Below is a small trained network, with its code and all its weights. Each question gives an input and a target symbol and asks what happens when units are switched off, that is, made to give their printed mean instead of their output.

import numpy as np


def w(rows, s, z=0):
    codes = np.array(rows[::2]) - 128.0
    scale = np.full(codes.shape[1], s)
    scale[-1] = z or s
    return codes * scale


def norm(h):
    return h / np.sqrt((h * h).mean(-1, keepdims=True) + 1e-5)


def softmax(a):
    e = np.exp(a - a.max(-1, keepdims=True))
    return e / e.sum(-1, keepdims=True)


def log_softmax(a):
    a = a - a.max(-1, keepdims=True)
    return a - np.log(np.exp(a).sum(-1, keepdims=True))


def net(x, mask):
    ids = ['ΛΦαβδεζηθμξπω'.index(c) for c in x.split()]
    T = len(ids)
    res = E[ids] + P[:T]
    u = 0
    for l in range(2):
        r = norm(res)
        for j in range(3):
            rows = slice(4 * j, 4 * j + 4)
            q, k, v = (r @ M[l][rows].T for M in (Q, K, V))
            z = softmax(np.where(np.tri(T) > 0, q @ k.T / 4**0.5, -1e9)) @ v
            o = O[l][rows]
            res = res + np.where(mask[u + j], z, o[:, -1]) @ o[:, :-1]
        u += 3
    return log_softmax(norm(res)[-1] @ U[:, :-1].T + U[:, -1])


Q, K, V, O = {}, {}, {}, {}
E = w([
[180,100,185,217,99,115],'Λ',
[151,93,187,215,99,126],'Φ',
[159,85,181,218,81,147],'α',
[153,50,169,240,100,118],'β',
[152,66,149,255,106,122],'δ',
[199,40,160,222,101,44],'ε',
[103,69,80,226,153,200],'ζ',
[122,93,133,212,179,90],'η',
[203,114,180,73,56,78],'θ',
[118,103,104,188,28,247],'μ',
[168,210,117,135,106,160],'ξ',
[64,30,159,103,30,140],'π',
[253,37,91,106,106,179],'ω',
],0.00073)
P = w([
[134,179,254,116,170,182],'0',
[128,170,199,128,182,132],'1',
[121,185,160,146,159,114],'2',
[122,180,122,145,138,94],'3',
[113,174,92,137,136,70],'4',
[104,172,40,127,135,55],'5',
[116,163,16,152,113,26],'6',
],0.00077)
Q[0] = w([
[183,116,134,174,108,60],'0.h0',
[166,98,158,127,127,84],'0.h0',
[132,142,71,212,71,99],'0.h0',
[155,114,57,193,43,74],'0.h0',
[127,152,99,203,139,75],'0.h1',
[157,137,98,69,152,158],'0.h1',
[151,108,189,45,180,156],'0.h1',
[158,106,195,26,157,154],'0.h1',
[149,65,203,89,188,164],'0.h2',
[72,130,146,74,207,181],'0.h2',
[121,130,96,253,115,58],'0.h2',
[107,89,156,148,212,129],'0.h2',
],0.006)
K[0] = w([
[70,116,11,110,104,153],'0.h0',
[64,107,81,162,131,188],'0.h0',
[128,142,30,95,99,86],'0.h0',
[102,122,16,132,112,86],'0.h0',
[143,120,74,88,58,62],'0.h1',
[65,123,190,172,113,163],'0.h1',
[124,163,253,140,160,196],'0.h1',
[133,154,231,169,158,187],'0.h1',
[109,165,199,138,161,185],'0.h2',
[167,129,242,148,119,142],'0.h2',
[135,139,40,54,87,107],'0.h2',
[141,169,194,58,97,170],'0.h2',
],0.0051)
V[0] = w([
[132,162,136,127,253,63],'0.h0',
[48,130,153,118,140,113],'0.h0',
[121,17,156,153,71,132],'0.h0',
[139,215,161,129,109,30],'0.h0',
[193,57,137,113,144,105],'0.h1',
[60,163,131,156,136,161],'0.h1',
[26,107,142,99,129,110],'0.h1',
[33,106,135,152,127,125],'0.h1',
[167,37,128,137,141,65],'0.h2',
[179,78,75,171,217,179],'0.h2',
[89,102,134,125,190,33],'0.h2',
[207,92,176,38,103,134],'0.h2',
],0.0026)
O[0] = w([
[162,78,168,85,64,175,139],'0.h0',
[136,130,180,153,90,82,77],'0.h0',
[126,227,124,144,134,127,194],'0.h0',
[180,82,133,191,111,150,209],'0.h0',
[94,168,83,92,134,163,172],'0.h1',
[168,123,191,138,126,100,113],'0.h1',
[130,156,164,196,74,109,1],'0.h1',
[149,169,201,175,117,116,97],'0.h1',
[115,159,157,121,119,209,168],'0.h2',
[107,122,144,5,183,149,149],'0.h2',
[126,107,211,157,88,177,92],'0.h2',
[129,162,45,117,40,153,103],'0.h2',
],0.0028,0.0011)
Q[1] = w([
[252,167,78,235,193,78],'1.h0',
[218,176,49,209,187,142],'1.h0',
[14,109,177,106,54,147],'1.h0',
[34,85,200,42,68,182],'1.h0',
[177,198,130,162,132,100],'1.h1',
[39,172,141,133,37,160],'1.h1',
[45,82,162,111,36,96],'1.h1',
[181,162,124,143,211,197],'1.h1',
[127,46,82,136,82,197],'1.h2',
[106,177,154,85,196,105],'1.h2',
[213,52,143,165,180,72],'1.h2',
[204,117,138,212,108,92],'1.h2',
],0.0033)
K[1] = w([
[39,110,164,145,49,43],'1.h0',
[24,105,119,194,36,64],'1.h0',
[192,105,96,57,189,220],'1.h0',
[224,117,117,103,206,207],'1.h0',
[171,96,92,103,143,109],'1.h1',
[67,108,98,188,81,103],'1.h1',
[67,172,173,176,14,66],'1.h1',
[142,87,116,123,252,200],'1.h1',
[235,147,158,101,111,72],'1.h2',
[81,134,102,189,178,189],'1.h2',
[96,54,136,179,79,71],'1.h2',
[75,81,128,94,34,86],'1.h2',
],0.0036)
V[1] = w([
[5,120,159,158,40,136],'1.h0',
[146,186,93,86,143,158],'1.h0',
[104,87,99,183,174,114],'1.h0',
[192,142,151,98,213,148],'1.h0',
[212,159,101,130,193,148],'1.h1',
[101,165,155,123,47,112],'1.h1',
[104,95,73,110,153,136],'1.h1',
[168,117,112,102,193,152],'1.h1',
[142,120,178,118,116,100],'1.h2',
[110,170,151,75,131,70],'1.h2',
[128,122,165,73,76,148],'1.h2',
[80,119,75,122,127,165],'1.h2',
],0.0017)
O[1] = w([
[85,138,173,78,12,40,23],'1.h0',
[156,79,164,196,151,119,175],'1.h0',
[147,152,138,96,111,189,117],'1.h0',
[179,140,82,164,183,149,221],'1.h0',
[86,101,126,104,52,91,254],'1.h1',
[199,103,89,144,192,143,81],'1.h1',
[101,138,186,187,109,153,93],'1.h1',
[78,122,162,145,52,83,191],'1.h1',
[145,174,98,80,69,110,116],'1.h2',
[160,90,125,122,8,145,88],'1.h2',
[106,150,96,168,90,51,99],'1.h2',
[89,95,172,190,169,137,97],'1.h2',
],0.0014,0.00083)
U = w([
[155,121,118,151,142,138,74],'Λ',
[156,141,138,124,113,117,73],'Φ',
[164,153,110,148,155,129,254],'α',
[136,171,160,127,144,140,75],'β',
[140,148,163,119,149,136,78],'δ',
[115,156,157,159,101,254,98],'ε',
[68,123,213,46,180,87,117],'ζ',
[138,76,231,93,82,149,112],'η',
[131,108,78,154,27,145,89],'θ',
[95,178,92,162,216,28,75],'μ',
[164,15,94,145,137,80,170],'ξ',
[89,195,156,177,40,48,134],'π',
[44,141,52,22,116,142,136],'ω',
],0.0062,0.0072)

Each question gives the input, a string of symbols that net reads in full, and the target symbol t.
The units are the heads (4 rows each of Q, K, V and O). Each row of codes is followed by its name. A weight is (code - 128) times the scale printed after its matrix; where a second scale follows, it is the last column's (O and U).
mask holds one flag per head, layer by layer. A switched-off head (its flag False) gives its mean, the last column of its rows in O, instead of its output. The means were averaged over made-up inputs and are rounded, as every weight is.
A unit's drop is (log p(t) with every unit on - log p(t) with that unit switched off) / (log p(t) with every unit on - log p(t) with every unit switched off).
The circuit of an input: a set's keep is (log p(t) with only the set's units on - log p(t) with every unit switched off) / (log p(t) with every unit on - log p(t) with every unit switched off). Starting from all 6 units, units are removed one at a time, each time the one whose removal leaves the highest keep (on an exact tie, the one counted first), for as long as the keep stays at least 0.8.
circuit, biggest first: the units of the circuit, biggest drop first
unit that matters most: the unit with the biggest drop
heads that matter: for each layer, one digit per head in row order, 1 if its drop is at least 0.15 and else 0, layers parted by /
drop when u is switched off: that unit's drop, to one decimal
input θ ξ δ, target ξ: circuit, biggest first => 0.h0, 0.h1
input α π η, target π: heads that matter => 000 / 100
input μ ω ζ, target ω: circuit, biggest first => 0.h2
input ξ ξ π, target ξ: heads that matter => 000 / 000
input Φ α ω β, target ω: heads that matter => 000 / 000
input ζ ξ μ, target ξ: circuit, biggest first => 0.h2, 0.h1
input δ ξ δ, target ξ: circuit, biggest first => 0.h0, 0.h2
input Λ ζ δ μ Λ ω η, target ω: circuit, biggest first => 0.h1, 0.h2
input ε ε ε η π π Λ, target π: heads that matter => 000 / 100
input δ ξ θ, target ξ: circuit, biggest first => 0.h0, 0.h2
input ω ζ β μ μ, target μ: heads that matter => 101 / 000
input ε ω μ δ ε ξ μ, target ξ: heads that matter => 101 / 000
input ε δ ε ε π ε, target π: circuit, biggest first => 1.h0, 0.h1
input α Φ π β, target π: unit that matters most => 1.h0
input η δ α π ε, target π: circuit, biggest first => 1.h0, 0.h2
input η η ε, target η: heads that matter => 101 / 000
input ε δ β ξ Λ, target ξ: heads that matter => 100 / 000
input ε ε Φ, target ε: heads that matter => 111 / 000
input ξ ε ε ε ε, target ε: heads that matter => 001 / 000
input θ ω β, target ω: circuit, biggest first => 0.h1
input β α ω θ, target ω: heads that matter => 010 / 000
input η δ ξ π μ, target π: drop when 1.h1 is switched off => -0.1
input μ ω ω, target ω: drop when 1.h0 is switched off => -0.1
input π μ ω μ, target ω: drop when 0.h1 is switched off => 0.2
input β π ζ Λ δ ε π, target π: drop when 0.h1 is switched off => 0.6
